Here is a tiny trained network, its code and every weight. The questions are about switching its units off for an input and a target symbol, where a switched-off unit gives its printed mean instead of its output.

import numpy as np


def w(rows, s, z=0):
    codes = np.array(rows[::2]) - 128.0
    scale = np.full(codes.shape[1], s)
    scale[-1] = z or s
    return codes * scale


def f(y):
    return y / 2 * (1 + np.tanh(0.7978845608 * (y + 0.044715 * y**3)))


def softmax(a):
    e = np.exp(a - a.max(-1, keepdims=True))
    return e / e.sum(-1, keepdims=True)


def log_softmax(a):
    a = a - a.max(-1, keepdims=True)
    return a - np.log(np.exp(a).sum(-1, keepdims=True))


def net(x, mask):
    ids = ['γδθσφψω'.index(c) for c in x.split()]
    T = len(ids)
    res = E[ids] + P[:T]
    u = 0
    for l in range(2):
        r = res
        for j in range(3):
            rows = slice(4 * j, 4 * j + 4)
            q, k, v = (r @ M[l][rows].T for M in (Q, K, V))
            z = softmax(np.where(np.tri(T) > 0, q @ k.T / 4**0.5, -1e9)) @ v
            o = O[l][rows]
            res = res + np.where(mask[u + j], z, o[:, -1]) @ o[:, :-1]
        u += 3
        y = f(res @ A[l][:, :-1].T + A[l][:, -1])
        res = res + np.where(mask[u : u + 4], y, B[l][:, -1]) @ B[l][:, :-1]
        u += 4
    return log_softmax(res[-1] @ U[:, :-1].T + U[:, -1])


Q, K, V, O, A, B = {}, {}, {}, {}, {}, {}
E = w([
[220,223,100,125],'γ',
[134,127,131,86],'δ',
[145,225,131,97],'θ',
[152,118,197,181],'σ',
[221,97,116,131],'φ',
[116,243,105,164],'ψ',
[76,178,215,249],'ω',
],0.013)
P = w([
[202,138,248,127],'0',
[167,93,191,87],'1',
[131,98,166,95],'2',
[96,82,148,114],'3',
[143,163,171,142],'4',
[115,223,202,117],'5',
[125,253,246,113],'6',
],0.0051)
Q[0] = w([
[85,220,155,76],'L0H0',
[102,84,185,98],'L0H0',
[168,117,162,113],'L0H0',
[102,52,134,49],'L0H0',
[212,143,101,128],'L0H1',
[221,144,109,191],'L0H1',
[184,165,193,147],'L0H1',
[195,163,61,141],'L0H1',
[228,96,117,71],'L0H2',
[96,185,188,128],'L0H2',
[170,115,62,90],'L0H2',
[144,2,96,169],'L0H2',
],0.0095)
K[0] = w([
[155,104,126,146],'L0H0',
[173,230,134,184],'L0H0',
[43,244,180,222],'L0H0',
[184,168,172,190],'L0H0',
[93,80,131,100],'L0H1',
[81,64,106,254],'L0H1',
[60,123,87,164],'L0H1',
[82,61,69,132],'L0H1',
[216,92,103,90],'L0H2',
[82,142,110,168],'L0H2',
[193,81,97,148],'L0H2',
[156,62,175,125],'L0H2',
],0.0097)
V[0] = w([
[57,218,107,123],'L0H0',
[130,110,81,237],'L0H0',
[174,125,61,191],'L0H0',
[139,217,168,209],'L0H0',
[55,46,119,160],'L0H1',
[100,41,119,180],'L0H1',
[107,208,93,99],'L0H1',
[140,228,80,93],'L0H1',
[96,83,20,245],'L0H2',
[89,3,75,218],'L0H2',
[229,83,194,8],'L0H2',
[203,189,39,155],'L0H2',
],0.007)
O[0] = w([
[40,179,66,147,142],'L0H0',
[242,120,107,141,114],'L0H0',
[232,40,132,200,104],'L0H0',
[117,188,27,150,253],'L0H0',
[89,128,178,113,72],'L0H1',
[144,141,189,127,87],'L0H1',
[133,119,81,191,125],'L0H1',
[123,110,99,213,127],'L0H1',
[229,114,194,175,55],'L0H2',
[219,180,136,129,27],'L0H2',
[22,137,91,4,96],'L0H2',
[120,12,92,120,118],'L0H2',
],0.005,0.0059)
A[0] = w([
[55,80,241,65,64],'L0N0',
[108,85,36,5,252],'L0N1',
[93,46,54,84,121],'L0N2',
[146,173,123,254,101],'L0N3',
],0.0059,0.0033)
B[0] = w([
[107,111,132,80,115],'L0N0',
[151,246,131,114,236],'L0N1',
[118,162,94,169,143],'L0N2',
[136,85,163,136,254],'L0N3',
],0.012,0.0047)
Q[1] = w([
[135,57,91,120],'L1H0',
[166,96,136,58],'L1H0',
[145,169,132,160],'L1H0',
[62,135,93,165],'L1H0',
[151,202,128,118],'L1H1',
[131,163,184,25],'L1H1',
[119,128,10,165],'L1H1',
[229,190,177,105],'L1H1',
[248,129,181,126],'L1H2',
[207,181,99,119],'L1H2',
[111,52,149,211],'L1H2',
[77,168,1,100],'L1H2',
],0.008)
K[1] = w([
[163,169,100,57],'L1H0',
[170,150,121,144],'L1H0',
[82,126,185,142],'L1H0',
[148,97,143,103],'L1H0',
[128,110,127,123],'L1H1',
[170,100,101,142],'L1H1',
[92,107,135,141],'L1H1',
[163,81,92,142],'L1H1',
[169,138,122,119],'L1H2',
[139,247,73,109],'L1H2',
[174,57,124,173],'L1H2',
[138,106,111,90],'L1H2',
],0.012)
V[1] = w([
[117,111,203,153],'L1H0',
[135,96,132,246],'L1H0',
[102,121,69,141],'L1H0',
[92,117,111,132],'L1H0',
[193,64,126,145],'L1H1',
[42,141,193,152],'L1H1',
[132,181,176,165],'L1H1',
[123,118,209,123],'L1H1',
[168,198,86,111],'L1H2',
[178,154,64,113],'L1H2',
[142,161,164,147],'L1H2',
[130,75,97,69],'L1H2',
],0.011)
O[1] = w([
[197,116,119,60,221],'L1H0',
[168,102,57,117,248],'L1H0',
[128,162,133,162,84],'L1H0',
[124,157,122,135,113],'L1H0',
[130,53,181,184,12],'L1H1',
[254,233,102,142,186],'L1H1',
[185,110,65,104,232],'L1H1',
[219,124,163,111,123],'L1H1',
[107,79,189,157,224],'L1H2',
[111,75,134,168,138],'L1H2',
[131,111,112,98,197],'L1H2',
[149,174,151,167,2],'L1H2',
],0.0084,0.0098)
A[1] = w([
[35,176,252,181,58],'L1N0',
[190,157,71,94,75],'L1N1',
[66,149,175,3,255],'L1N2',
[188,253,164,202,61],'L1N3',
],0.0047,0.0045)
B[1] = w([
[3,54,22,31,167],'L1N0',
[79,133,82,60,254],'L1N1',
[219,108,179,226,212],'L1N2',
[36,75,61,44,144],'L1N3',
],0.0057,0.0075)
U = w([
[83,84,96,137,3],'γ',
[102,165,164,94,32],'δ',
[94,166,107,141,30],'θ',
[151,186,188,179,234],'σ',
[90,84,164,115,253],'φ',
[147,154,111,254,233],'ψ',
[130,101,95,118,107],'ω',
],0.008,0.0036)

Each question gives the input, a string of symbols that net reads in full, and the target symbol t.
The units are the heads (4 rows each of Q, K, V and O) and the neurons (one row each of A and B). Each row of codes is followed by its name. A weight is (code - 128) times the scale printed after its matrix; where a second scale follows, it is the last column's (O, A, B and U).
mask holds one flag per unit, layer by layer, with each layer's heads first. A switched-off unit (its flag False) gives its mean, the last column of its rows in O or B, instead of its output. The means were averaged over made-up inputs and are rounded, as every weight is.
A unit's drop is (log p(t) with every unit on - log p(t) with that unit switched off) / (log p(t) with every unit on - log p(t) with every unit switched off).
The circuit of an input: a set's keep is (log p(t) with only the set's units on - log p(t) with every unit switched off) / (log p(t) with every unit on - log p(t) with every unit switched off). Starting from the 12 units with the biggest drops (on a tie, the unit counted first), units are removed one at a time, each time the one whose removal leaves the highest keep (on an exact tie, the one counted first), for as long as the keep stays at least 0.8.
units of the circuit, in order: the units of the circuit, biggest drop first
unit that matters most: the unit with the biggest drop
top k neurons: the k neurons with the biggest drops, biggest first
k most important neurons of layer l: the k neurons of layer l with the biggest drops, biggest first
drop of u: that unit's drop, to one decimal
input φ φ δ σ δ, target φ: units of the circuit, in order -> (L1H1; L0H0)
input ψ ψ γ, target ψ: units of the circuit, in order -> (L1H0; L0H1; L0H0)
input σ θ φ σ, target σ: 3 most important neurons of layer 1 -> (L1N2; L1N1; L1N3)
input δ δ γ, target δ: unit that matters most -> L0H2
input θ θ δ δ, target θ: top 2 neurons -> (L1N0; L0N2)
input φ φ δ ψ, target φ: units of the circuit, in order -> (L1H1; L0H0)
input ψ δ σ, target ψ: units of the circuit, in order -> (L1H0; L1N1; L1N0; L0H1)
input γ φ θ γ φ φ γ, target φ: top 2 neurons -> (L1N0; L0N1)
input θ ψ ψ, target ψ: top 2 neurons -> (L1N1; L1N0)
input ψ θ θ σ, target ψ: units of the circuit, in order -> (L1H0; L0H1; L1N1)
input θ φ ψ, target ψ: top 2 neurons -> (L1N1; L0N1)
input φ ψ θ γ, target ψ: 3 most important neurons of layer 1 -> (L1N1; L1N3; L1N0)
input δ θ θ θ, target θ: top 2 neurons -> (L1N0; L0N3)
input δ γ θ θ δ, target θ: unit that matters most -> L0H2
input φ δ γ θ, target φ: top 2 neurons -> (L1N0; L0N1)
input σ σ θ θ δ, target σ: 2 most important neurons of layer 1 -> (L1N2; L1N1)
input γ ψ φ, target ψ: 2 most important neurons of layer 1 -> (L1N1; L1N3)
input γ θ φ, target γ: drop of L0H1 -> 0.4
input ψ ψ θ, target ψ: drop of L0H1 -> 0.2
input γ γ φ θ, target γ: drop of L0N0 -> 0.0
input σ σ γ, target σ: unit that matters most -> L1H0
